Here is a tiny trained network, its code and every weight. The questions are about switching its units off for an input and a class, where a switched-off unit gives its printed mean instead of its output.

import numpy as np


def w(rows, s, z=0):
    codes = np.array(rows[::2]) - 128.0
    scale = np.full(codes.shape[1], s)
    scale[-1] = z or s
    return codes * scale


def f(y):
    return y / 2 * (1 + np.tanh(0.7978845608 * (y + 0.044715 * y**3)))


def log_softmax(a):
    a = a - a.max(-1, keepdims=True)
    return a - np.log(np.exp(a).sum(-1, keepdims=True))


def net(x, mask):
    res = np.array(x, float).reshape(1, 3) / 4 @ E
    y = f(res @ A[0][:, :-1].T + A[0][:, -1])
    res = res + np.where(mask, y, B[0][:, -1]) @ B[0][:, :-1]
    return log_softmax(res[-1] @ U[:, :-1].T + U[:, -1])


A, B = {}, {}
E = w([
[134,78,244,126],'x0',
[166,208,170,44],'x1',
[196,84,59,115],'x2',
],0.012)
A[0] = w([
[143,62,95,150,190],'neuron 0',
[75,191,172,7,253],'neuron 1',
[74,163,61,190,175],'neuron 2',
[113,68,112,197,153],'neuron 3',
[71,104,119,83,92],'neuron 4',
[118,167,159,133,161],'neuron 5',
[54,117,152,204,193],'neuron 6',
[227,122,203,62,197],'neuron 7',
[171,57,148,131,186],'neuron 8',
[81,96,160,203,180],'neuron 9',
[150,131,206,148,70],'neuron 10',
],0.014,0.0042)
B[0] = w([
[83,7,180,209,173],'neuron 0',
[105,186,113,6,248],'neuron 1',
[143,61,35,244,192],'neuron 2',
[129,123,122,209,183],'neuron 3',
[133,192,140,108,127],'neuron 4',
[94,180,113,142,161],'neuron 5',
[38,34,99,113,186],'neuron 6',
[199,170,80,53,219],'neuron 7',
[191,116,183,133,164],'neuron 8',
[106,80,90,122,182],'neuron 9',
[139,122,132,121,170],'neuron 10',
],0.011,0.017)
U = w([
[55,131,139,32,212],'0',
[148,124,136,179,92],'1',
[131,196,182,143,48],'2',
[112,176,164,120,2],'3',
[98,92,155,140,38],'4',
[132,111,56,204,185],'5',
[213,158,158,98,133],'6',
[168,247,136,33,157],'7',
],0.012,0.007)

Each question gives the input, the list of numbers given to net, and the class t.
The units are the neurons (one row each of A and B). Each row of codes is followed by its name. A weight is (code - 128) times the scale printed after its matrix; where a second scale follows, it is the last column's (A, B and U).
mask holds one flag per neuron, in row order. A switched-off neuron (its flag False) gives its mean, the last column of its row in B, instead of its output. The means were averaged over made-up inputs and are rounded, as every weight is.
A unit's drop is (log p(t) with every unit on - log p(t) with that unit switched off) / (log p(t) with every unit on - log p(t) with every unit switched off).
The circuit of an input: a set's keep is (log p(t) with only the set's units on - log p(t) with every unit switched off) / (log p(t) with every unit on - log p(t) with every unit switched off). Starting from all 11 units, units are removed one at a time, each time the one whose removal leaves the highest keep (on an exact tie, the one counted first), for as long as the keep stays at least 0.8.
circuit, biggest first: the units of the circuit, biggest drop first
unit that matters most: the unit with the biggest drop
top k neurons: the k neurons with the biggest drops, biggest first
drop when u is switched off: that unit's drop, to one decimal
input [8,3,6], class 7: unit that matters most : neuron 7
input [8,-3,1], class 4: circuit, biggest first : (neuron 2; neuron 1; neuron 6)
input [5,-5,-5], class 4: circuit, biggest first : (neuron 2; neuron 1; neuron 7)
input [8,-5,-5], class 4: top 3 neurons : (neuron 1; neuron 2; neuron 6)
input [5,3,8], class 6: top 2 neurons : (neuron 1; neuron 8)
input [1,0,2], class 6: top 3 neurons : (neuron 2; neuron 1; neuron 6)
input [3,-4,7], class 1: top 2 neurons : (neuron 2; neuron 8)
input [1,-1,6], class 1: top 2 neurons : (neuron 2; neuron 1)
input [6,-6,-3], class 4: top 2 neurons : (neuron 2; neuron 6)
input [3,-2,1], class 4: top 3 neurons : (neuron 2; neuron 1; neuron 7)
input [6,1,2], class 7: drop when neuron 1 is switched off : -0.1
input [1,-5,-8], class 5: drop when neuron 1 is switched off : 0.2
input [8,1,6], class 6: drop when neuron 1 is switched off : 0.5
input [5,0,-2], class 7: unit that matters most : neuron 0
input [7,-1,1], class 6: drop when neuron 8 is switched off : 0.3
